Here is a tiny trained network, its code and every weight. The questions are about switching its units off for an input and a class, where a switched-off unit gives its printed mean instead of its output.

import numpy as np


def w(rows, s, z=0):
    codes = np.array(rows[::2]) - 128.0
    scale = np.full(codes.shape[1], s)
    scale[-1] = z or s
    return codes * scale


def norm(h):
    return h / np.sqrt((h * h).mean(-1, keepdims=True) + 1e-5)


def f(y):
    return np.maximum(y, 0)


def log_softmax(a):
    a = a - a.max(-1, keepdims=True)
    return a - np.log(np.exp(a).sum(-1, keepdims=True))


def net(x, mask):
    res = np.array(x, float).reshape(1, 3) / 4 @ E
    u = 0
    for l in range(3):
        y = f(norm(res) @ A[l][:, :-1].T + A[l][:, -1])
        res = res + np.where(mask[u : u + 10], y, B[l][:, -1]) @ B[l][:, :-1]
        u += 10
    return log_softmax(norm(res)[-1] @ U[:, :-1].T + U[:, -1])


A, B = {}, {}
E = w([
[109,159,253,61,138],'x0',
[28,46,182,191,151],'x1',
[219,110,240,113,225],'x2',
],0.0048)
A[0] = w([
[80,101,152,29,69,38],'L0N0',
[150,254,180,11,90,124],'L0N1',
[191,119,101,101,199,128],'L0N2',
[73,172,48,83,32,98],'L0N3',
[99,102,227,122,89,218],'L0N4',
[77,148,187,124,157,5],'L0N5',
[73,153,201,136,160,35],'L0N6',
[46,178,200,117,60,161],'L0N7',
[183,119,146,73,151,115],'L0N8',
[66,91,135,105,175,128],'L0N9',
],0.0069,0.003)
B[0] = w([
[135,87,118,123,103,163],'L0N0',
[170,143,166,118,68,253],'L0N1',
[171,155,120,21,173,185],'L0N2',
[143,166,82,103,1,239],'L0N3',
[78,185,96,199,124,226],'L0N4',
[131,132,80,124,108,156],'L0N5',
[108,109,101,148,103,172],'L0N6',
[132,171,108,88,179,214],'L0N7',
[155,140,72,166,183,182],'L0N8',
[132,164,93,172,138,170],'L0N9',
],0.0077,0.0054)
A[1] = w([
[115,234,136,66,142,96],'L1N0',
[65,76,166,40,127,72],'L1N1',
[254,230,119,169,171,124],'L1N2',
[192,66,31,100,119,76],'L1N3',
[201,141,189,33,159,1],'L1N4',
[145,120,182,201,66,168],'L1N5',
[149,117,50,92,168,146],'L1N6',
[142,219,144,113,21,222],'L1N7',
[107,199,107,117,107,154],'L1N8',
[142,123,165,141,49,76],'L1N9',
],0.0077,0.0024)
B[1] = w([
[231,205,133,214,133,190],'L1N0',
[92,42,152,140,59,128],'L1N1',
[173,82,230,155,93,227],'L1N2',
[181,151,15,88,135,176],'L1N3',
[10,128,65,253,130,174],'L1N4',
[83,209,71,124,61,153],'L1N5',
[57,33,27,134,128,164],'L1N6',
[79,92,191,97,159,255],'L1N7',
[140,33,178,159,178,193],'L1N8',
[152,103,131,40,105,153],'L1N9',
],0.0054,0.0083)
A[2] = w([
[1,116,155,172,183,170],'L2N0',
[156,20,205,143,217,73],'L2N1',
[90,41,113,204,132,193],'L2N2',
[140,53,28,106,84,100],'L2N3',
[174,108,130,133,116,187],'L2N4',
[52,158,126,39,131,86],'L2N5',
[229,151,136,115,146,29],'L2N6',
[94,99,72,73,139,3],'L2N7',
[200,57,98,109,203,133],'L2N8',
[193,116,140,134,108,57],'L2N9',
],0.0086,0.0022)
B[2] = w([
[116,160,38,56,168,233],'L2N0',
[75,73,156,86,70,197],'L2N1',
[145,176,180,81,134,222],'L2N2',
[69,105,218,175,122,254],'L2N3',
[135,137,164,125,191,186],'L2N4',
[207,112,126,126,174,162],'L2N5',
[112,167,91,174,149,197],'L2N6',
[50,69,81,255,133,158],'L2N7',
[194,118,92,80,119,200],'L2N8',
[88,131,46,134,153,175],'L2N9',
],0.0098,0.0053)
U = w([
[133,8,86,189,160,51],'0',
[163,185,254,193,189,119],'1',
[99,77,158,109,148,1],'2',
[172,208,140,50,22,104],'3',
[54,217,66,63,192,183],'4',
[22,72,95,177,63,184],'5',
[228,134,61,149,196,152],'6',
[145,48,176,40,165,130],'7',
],0.015,0.0074)

Each question gives the input, the list of numbers given to net, and the class t.
The units are the neurons (one row each of A and B). Each row of codes is followed by its name. A weight is (code - 128) times the scale printed after its matrix; where a second scale follows, it is the last column's (A, B and U).
mask holds one flag per neuron, layer by layer. A switched-off neuron (its flag False) gives its mean, the last column of its row in B, instead of its output. The means were averaged over made-up inputs and are rounded, as every weight is.
A unit's drop is (log p(t) with every unit on - log p(t) with that unit switched off) / (log p(t) with every unit on - log p(t) with every unit switched off).
The circuit of an input: a set's keep is (log p(t) with only the set's units on - log p(t) with every unit switched off) / (log p(t) with every unit on - log p(t) with every unit switched off). Starting from the 12 units with the biggest drops (on a tie, the unit counted first), units are removed one at a time, each time the one whose removal leaves the highest keep (on an exact tie, the one counted first), for as long as the keep stays at least 0.8.
circuit, biggest first: the units of the circuit, biggest drop first
most important unit: the unit with the biggest drop
k most important neurons: the k neurons with the biggest drops, biggest first
top k neurons in layer l: the k neurons of layer l with the biggest drops, biggest first
drop of u: that unit's drop, to one decimal
input [1,2,3], class 4: 3 most important neurons -> (L0N1 L0N4 L2N0)
input [-2,3,8], class 7: circuit, biggest first -> (L2N1)
input [-3,1,7], class 7: 3 most important neurons -> (L2N1 L0N3 L1N2)
input [-4,0,3], class 0: circuit, biggest first -> (L1N6 L2N3 L2N8)
input [0,2,7], class 7: 3 most important neurons -> (L2N1 L0N3 L0N1)
input [-5,-4,-1], class 5: 2 most important neurons -> (L2N3 L0N3)
input [-2,2,1], class 4: circuit, biggest first -> (L0N3 L2N0)
input [0,-6,3], class 6: top 3 neurons in layer 0 -> (L0N2 L0N8 L0N4)
input [-8,6,6], class 7: 2 most important neurons -> (L0N3 L2N1)
input [0,-2,1], class 6: 2 most important neurons -> (L0N2 L0N8)
input [-8,-6,1], class 0: 3 most important neurons -> (L1N6 L2N3 L0N1)
input [-2,3,6], class 7: 2 most important neurons -> (L2N1 L0N1)
input [7,3,-6], class 4: 2 most important neurons -> (L0N7 L0N4)
input [8,1,-2], class 1: circuit, biggest first -> (L1N0)
input [6,6,8], class 4: top 2 neurons in layer 2 -> (L2N0 L2N3)
input [4,0,-7], class 3: top 2 neurons in layer 1 -> (L1N6 L1N4)
input [-4,1,3], class 7: top 2 neurons in layer 1 -> (L1N2 L1N5)
input [-6,5,5], class 7: top 2 neurons in layer 0 -> (L0N3 L0N4)
input [0,2,4], class 7: 3 most important neurons -> (L0N1 L2N1 L1N2)
input [0,-4,0], class 6: most important unit -> L2N3
input [1,-8,2], class 6: top 2 neurons in layer 2 -> (L2N3 L2N9)
input [4,0,-4], class 3: drop of L0N3 -> 0.6
input [7,-3,1], class 1: drop of L1N0 -> 0.1
input [-6,3,8], class 7: drop of L2N1 -> 0.5
